Below are the code and all the weights of a small trained network. Each question names an input and a class and asks about switching units off, where a switched-off unit gives its printed mean instead of its output.

import numpy as np


def w(rows, s, z=0):
    codes = np.array(rows[::2]) - 128.0
    scale = np.full(codes.shape[1], s)
    scale[-1] = z or s
    return codes * scale


def norm(h):
    return h / np.sqrt((h * h).mean(-1, keepdims=True) + 1e-5)


def f(y):
    return y / 2 * (1 + np.tanh(0.7978845608 * (y + 0.044715 * y**3)))


def log_softmax(a):
    a = a - a.max(-1, keepdims=True)
    return a - np.log(np.exp(a).sum(-1, keepdims=True))


def net(x, mask):
    res = np.array(x, float).reshape(1, 7) / 4 @ E
    u = 0
    for l in range(2):
        y = f(norm(res) @ A[l][:, :-1].T + A[l][:, -1])
        res = res + np.where(mask[u : u + 8], y, B[l][:, -1]) @ B[l][:, :-1]
        u += 8
    return log_softmax(norm(res)[-1] @ U[:, :-1].T + U[:, -1])


A, B = {}, {}
E = w([
[121,120,129,125,121,124,131,143],'x0',
[161,80,4,170,112,102,104,178],'x1',
[126,130,127,133,128,134,124,124],'x2',
[183,137,204,170,72,118,86,153],'x3',
[87,199,154,108,152,40,74,161],'x4',
[124,130,125,135,129,137,123,121],'x5',
[110,118,119,127,121,144,108,124],'x6',
],0.0036)
A[0] = w([
[116,154,142,134,139,133,142,156,17],'0.n1',
[78,194,231,51,82,158,139,96,92],'0.n2',
[220,86,131,69,105,215,164,74,106],'0.n3',
[108,49,71,148,101,208,182,91,254],'0.n4',
[76,184,165,163,202,29,68,151,82],'0.n5',
[60,125,88,34,253,149,190,141,91],'0.n6',
[247,156,217,104,82,180,17,171,47],'0.n7',
[33,240,109,87,150,20,44,115,38],'0.n8',
],0.0035,0.00092)
B[0] = w([
[145,93,140,147,110,196,158,144,109],'0.n1',
[203,2,104,112,232,150,1,169,206],'0.n2',
[153,139,21,12,61,156,165,191,191],'0.n3',
[96,234,196,79,106,90,149,182,248],'0.n4',
[174,95,28,96,9,252,192,137,213],'0.n5',
[97,55,133,180,110,6,98,46,221],'0.n6',
[61,78,79,182,39,72,186,73,215],'0.n7',
[181,219,108,52,45,156,156,160,254],'0.n8',
],0.0037,0.0024)
A[1] = w([
[182,35,152,120,171,200,131,147,224],'1.n1',
[70,144,43,75,206,89,118,35,159],'1.n2',
[138,99,94,55,92,245,247,161,152],'1.n3',
[160,178,3,216,161,125,91,240,137],'1.n4',
[154,34,194,21,223,105,59,177,142],'1.n5',
[160,118,146,227,57,188,142,147,170],'1.n6',
[150,70,197,160,43,34,44,56,254],'1.n7',
[150,105,35,190,111,65,135,177,136],'1.n8',
],0.0039,0.0015)
B[1] = w([
[104,177,136,123,190,112,98,176,166],'1.n1',
[105,82,138,205,51,103,213,161,215],'1.n2',
[162,226,128,111,72,72,25,144,250],'1.n3',
[211,127,225,102,211,176,103,123,254],'1.n4',
[186,139,140,238,143,197,94,145,170],'1.n5',
[38,151,88,71,151,70,205,124,201],'1.n6',
[44,83,16,143,195,87,214,77,225],'1.n7',
[58,121,253,159,186,207,93,42,252],'1.n8',
],0.0038,0.0029)
U = w([
[169,219,99,33,35,139,98,195,254],'0',
[25,58,101,195,109,50,222,81,108],'1',
[164,97,209,170,254,226,54,137,19],'2',
],0.0072,0.0006)

Each question gives the input, the list of numbers given to net, and the class t.
The units are the neurons (one row each of A and B). Each row of codes is followed by its name. A weight is (code - 128) times the scale printed after its matrix; where a second scale follows, it is the last column's (A, B and U).
mask holds one flag per neuron, layer by layer. A switched-off neuron (its flag False) gives its mean, the last column of its row in B, instead of its output. The means were averaged over made-up inputs and are rounded, as every weight is.
A unit's drop is (log p(t) with every unit on - log p(t) with that unit switched off) / (log p(t) with every unit on - log p(t) with every unit switched off).
The circuit of an input: a set's keep is (log p(t) with only the set's units on - log p(t) with every unit switched off) / (log p(t) with every unit on - log p(t) with every unit switched off). Starting from the 12 units with the biggest drops (on a tie, the unit counted first), units are removed one at a time, each time the one whose removal leaves the highest keep (on an exact tie, the one counted first), for as long as the keep stays at least 0.8.
units of the circuit, in order: the units of the circuit, biggest drop first
unit that matters most: the unit with the biggest drop
top k neurons: the k neurons with the biggest drops, biggest first
top k neurons in layer l: the k neurons of layer l with the biggest drops, biggest first
drop of u: that unit's drop, to one decimal
input [-4,5,3,3,0,2,-1], class 2: top 2 neurons	1.n4, 0.n6
input [0,7,4,7,6,-5,-8], class 1: units of the circuit, in order	1.n7, 1.n3
input [6,2,-1,7,6,-7,8], class 1: top 2 neurons	0.n7, 1.n7
input [-2,-5,-5,8,-7,6,-4], class 1: top 3 neurons	0.n7, 0.n8, 0.n5
input [-5,-6,1,7,-4,-6,0], class 1: top 2 neurons	0.n7, 1.n7
input [3,6,-6,4,4,-2,-5], class 2: units of the circuit, in order	1.n4, 1.n8
input [-4,7,1,-2,-8,-2,-2], class 0: units of the circuit, in order	1.n3, 0.n4
input [4,7,-2,5,4,7,5], class 2: top 3 neurons	1.n4, 0.n6, 1.n8
input [4,-6,8,-5,2,-1,-8], class 2: units of the circuit, in order	0.n2
input [2,-4,0,8,6,-7,-3], class 1: units of the circuit, in order	0.n7, 1.n7
input [3,-6,-7,-4,-1,-1,-4], class 2: top 2 neurons	0.n2, 1.n5
input [-7,8,-2,-6,-6,-4,-2], class 2: top 3 neurons in layer 0	0.n8, 0.n7, 0.n5
input [0,5,4,-2,-5,5,4], class 0: top 2 neurons in layer 1	1.n3, 1.n5
input [6,0,3,5,-8,-7,7], class 0: units of the circuit, in order	0.n3, 1.n3
input [7,3,7,0,2,-6,-1], class 2: top 3 neurons	1.n4, 0.n3, 0.n4
input [0,-2,-7,2,1,8,-7], class 1: top 3 neurons in layer 1	1.n7, 1.n4, 1.n6
input [-1,-3,8,4,-6,-1,5], class 0: unit that matters most	0.n3
input [-7,1,-7,6,-5,1,5], class 1: top 2 neurons	0.n7, 0.n8
input [2,-7,-2,8,6,5,-1], class 1: top 3 neurons	0.n7, 1.n7, 1.n4
input [1,-5,-5,2,-5,2,4], class 0: unit that matters most	0.n3
input [0,-8,4,-4,2,-6,5], class 2: top 2 neurons	0.n2, 1.n5
input [-5,6,-3,4,-2,-7,3], class 2: top 4 neurons	1.n4, 0.n6, 1.n8, 1.n2
input [-4,-5,-2,0,-6,-4,0], class 0: top 3 neurons in layer 1	1.n3, 1.n8, 1.n4
input [-6,-6,-2,6,3,-3,-4], class 1: top 2 neurons in layer 0	0.n7, 0.n5
input [3,-4,-2,0,0,3,-1], class 2: drop of 0.n2	0.7
input [4,7,-2,-4,-1,-2,2], class 2: drop of 1.n7	0.0
input [-7,4,-5,5,-8,5,2], class 0: drop of 0.n3	0.1
